Here is a tiny trained network, its code and every weight. The questions are about switching its units off for an input and a class, where a switched-off unit gives its printed mean instead of its output.

import numpy as np


def w(rows, s, z=0):
    codes = np.array(rows[::2]) - 128.0
    scale = np.full(codes.shape[1], s)
    scale[-1] = z or s
    return codes * scale


def norm(h):
    return h / np.sqrt((h * h).mean(-1, keepdims=True) + 1e-5)


def f(y):
    return np.maximum(y, 0)


def log_softmax(a):
    a = a - a.max(-1, keepdims=True)
    return a - np.log(np.exp(a).sum(-1, keepdims=True))


def net(x, mask):
    res = np.array(x, float).reshape(1, 3) / 4 @ E
    u = 0
    for l in range(2):
        y = f(norm(res) @ A[l][:, :-1].T + A[l][:, -1])
        res = res + np.where(mask[u : u + 8], y, B[l][:, -1]) @ B[l][:, :-1]
        u += 8
    return log_softmax(norm(res)[-1] @ U[:, :-1].T + U[:, -1])


A, B = {}, {}
E = w([
[131,176,66],'x0',
[57,4,151],'x1',
[203,37,135],'x2',
],0.0034)
A[0] = w([
[93,50,116,65],'L0N1',
[2,173,163,3],'L0N2',
[60,110,122,153],'L0N3',
[30,165,146,122],'L0N4',
[68,118,126,158],'L0N5',
[140,131,97,117],'L0N6',
[141,212,63,249],'L0N7',
[50,168,109,160],'L0N8',
],0.0087,0.003)
B[0] = w([
[81,183,130,170],'L0N1',
[207,26,181,187],'L0N2',
[109,41,78,174],'L0N3',
[136,3,203,195],'L0N4',
[105,73,113,170],'L0N5',
[132,113,96,141],'L0N6',
[168,133,6,254],'L0N7',
[182,45,143,199],'L0N8',
],0.006,0.0063)
A[1] = w([
[120,216,142,2],'L1N1',
[193,194,163,159],'L1N2',
[177,178,198,116],'L1N3',
[254,142,139,117],'L1N4',
[165,33,115,189],'L1N5',
[107,63,230,139],'L1N6',
[179,161,165,112],'L1N7',
[80,95,86,136],'L1N8',
],0.0079,0.0057)
B[1] = w([
[239,17,213,128],'L1N1',
[143,9,64,156],'L1N2',
[206,3,85,135],'L1N3',
[118,22,169,187],'L1N4',
[73,210,207,254],'L1N5',
[193,252,60,190],'L1N6',
[159,33,103,135],'L1N7',
[100,72,179,159],'L1N8',
],0.0057,0.0085)
U = w([
[254,97,2,254],'0',
[78,214,101,2],'1',
[168,19,214,254],'2',
[182,234,217,81],'3',
[21,108,220,222],'4',
[83,162,80,83],'5',
[79,204,51,2],'6',
],0.0077,0.0057)

Each question gives the input, the list of numbers given to net, and the class t.
The units are the neurons (one row each of A and B). Each row of codes is followed by its name. A weight is (code - 128) times the scale printed after its matrix; where a second scale follows, it is the last column's (A, B and U).
mask holds one flag per neuron, layer by layer. A switched-off neuron (its flag False) gives its mean, the last column of its row in B, instead of its output. The means were averaged over made-up inputs and are rounded, as every weight is.
A unit's drop is (log p(t) with every unit on - log p(t) with that unit switched off) / (log p(t) with every unit on - log p(t) with every unit switched off).
most important unit: the unit with the biggest drop
k most important neurons: the k neurons with the biggest drops, biggest first
k most important neurons of layer l: the k neurons of layer l with the biggest drops, biggest first
drop of u: that unit's drop, to one decimal
input [2,2,4], class 3: 3 most important neurons	L0N7, L0N3, L1N4
input [7,7,7], class 4: most important unit	L0N7
input [-6,2,1], class 1: 2 most important neurons of layer 1	L1N6, L1N4
input [-1,5,8], class 3: 3 most important neurons of layer 1	L1N6, L1N4, L1N2
input [-8,-1,3], class 3: 2 most important neurons of layer 0	L0N7, L0N2
input [-1,4,7], class 3: 2 most important neurons of layer 1	L1N6, L1N4
input [0,4,7], class 3: 2 most important neurons of layer 1	L1N6, L1N4
input [-4,3,-1], class 4: drop of L0N8	0.0
input [-2,2,6], class 3: drop of L0N7	0.6
input [7,8,0], class 4: drop of L0N7	0.2
input [7,7,3], class 4: drop of L0N7	0.2
